[[-71, -11, -22, 88, -11, 94, 22, -30, 68, -49, 64],
[-35, -63, -62, -16, 41, -27, -57, -61, -56, 33, -24],
[46, 17, 24, -60, -15, -60, -6, 29, -35, 10, -43],
[34, 37, 20, -89, -57, -74, 23, 35, -24, 39, -19]]
=>
[[-35, -63, -62, -16, 41, -27, -57, -61, -56, 33, -24],
[-71, -11, -22, 88, -11, 94, 22, -30, 68, -49, 64],
[46, 17, 24, -60, -15, -60, -6, 29, -35, 10, -43],
[34, 37, 20, -89, -57, -74, 23, 35, -24, 39, -19]]

[[37, -2],
[16, -84],
[106, 7],
[-101, 9],
[-26, 5]]
=>
[[16, -84],
[37, -2],
[-26, 5],
[106, 7],
[-101, 9]]

[[85, -27, -28],
[-15, -3, -53],
[-49, 17, 34],
[-36, 50, 52],
[17, 22, 65],
[3, -11, -70],
[0, 23, 31],
[-44, -25, -59]]
=>
[[85, -27, -28],
[-44, -25, -59],
[3, -11, -70],
[-15, -3, -53],
[-49, 17, 34],
[17, 22, 65],
[0, 23, 31],
[-36, 50, 52]]

[[21, 25, 37, 27, 60, 42, 32, 29, 27, 31, 33, 29, 46, 40, 27],
[26, 2, 80, 77, 59, 91, 84, 80, 19, 76, 87, 78, 51, 35, 86]]
=>
[[26, 2, 80, 77, 59, 91, 84, 80, 19, 76, 87, 78, 51, 35, 86],
[21, 25, 37, 27, 60, 42, 32, 29, 27, 31, 33, 29, 46, 40, 27]]

[[-6, -10, 33, -36],
[36, 13, -27, -81],
[50, -87, -101, -49],
[32, -53, -42, 20],
[-10, 4, -5, -54],
[-53, -48, -15, -23],
[-26, 48, 7, 23],
[-25, 35, -1, 25],
[-94, 7, 13, -19],
[-61, -71, 2, -24],
[-7, 8, -14, 23],
[-21, -58, 1, -11]]
=>
[[50, -87, -101, -49],
[-61, -71, 2, -24],
[-21, -58, 1, -11],
[32, -53, -42, 20],
[-53, -48, -15, -23],
[-6, -10, 33, -36],
[-10, 4, -5, -54],
[-94, 7, 13, -19],
[-7, 8, -14, 23],
[36, 13, -27, -81],
[-25, 35, -1, 25],
[-26, 48, 7, 23]]

[[-39, 95, -35, -28],
[-2, -34, -19, -18],
[19, -36, -10, 1],
[-48, -19, -8, -46],
[-23, -54, 7, -60],
[-14, 14, -5, -34],
[-51, 22, 19, -63],
[-108, -6, -5, -20],
[6, -48, -28, 14],
[-24, -52, -3, -13]]
=>
[[-23, -54, 7, -60],
[-24, -52, -3, -13],
[6, -48, -28, 14],
[19, -36, -10, 1],
[-2, -34, -19, -18],
[-48, -19, -8, -46],
[-108, -6, -5, -20],
[-14, 14, -5, -34],
[-51, 22, 19, -63],
[-39, 95, -35, -28]]
---
[[12, -14, 54, 77, 68],
[1, 7, 8, -2, 11],
[-9, -45, -41, -67, -83]]
=>
[12, 7, -41]

[[41, 91],
[-13, 109]]
=>
[41, 109]

[[102, -24],
[-64, 32],
[49, 25]]
=>
[102, 32]

[[-46, 54, -26, 41, -42],
[53, -84, 66, 0, -55]]
=>
[-46, -84]

[[-81, -2, -90, 54],
[-103, -31, -86, -30]]
=>
[-81, -31]

[[9, 18],
[3, 91],
[6, -17],
[27, -18]]
=>
[9, 91]

[[-8, 43, 24],
[-41, -82, -66],
[-29, -14, -20],
[-18, -87, -56],
[-31, -25, -28]]
=>
[-8, -82, -20]
---
[[-32, -32, -33],
[-43, -104, 64],
[-35, -91, 59],
[-10, 16, -56]]
=>
[[-32, -33],
[-104, 64]]

[[53, 20, 22, -60, -55],
[-13, 37, -13, 88, 50],
[5, 1, 4, -7, -5],
[39, 44, 10, 9, -14],
[-20, -46, 1, -47, -14]]
=>
[[20, 22],
[37, -13]]

[[-15, 82, 23, 38, -42],
[-21, -70, -41, -47, 0]]
=>
[[82, 23],
[-70, -41]]

[[-10, 105, -13, 15],
[-13, 6, 4, -12],
[-12, 3, 19, -12],
[10, -5, 97, -6],
[4, -8, 91, -8]]
=>
[[105, -13],
[6, 4]]

[[21, 44, -105],
[-15, 78, 69]]
=>
[[44, -105],
[78, 69]]

[[-68, -55, 54],
[35, 54, -73],
[-47, -7, -90],
[27, -28, -91],
[-47, -61, -69]]
=>
[[-55, 54],
[54, -73]]

[[-30, -23, 8, -31, 67],
[-14, -29, 10, -28, 69],
[-46, -49, -18, -48, 43],
[1, 11, 36, 11, 87]]
=>
[[-23, 8],
[-29, 10]]

[[-39, 42, 54],
[81, -19, 87],
[16, -43, 2]]
=>
[[42, 54],
[-19, 87]]
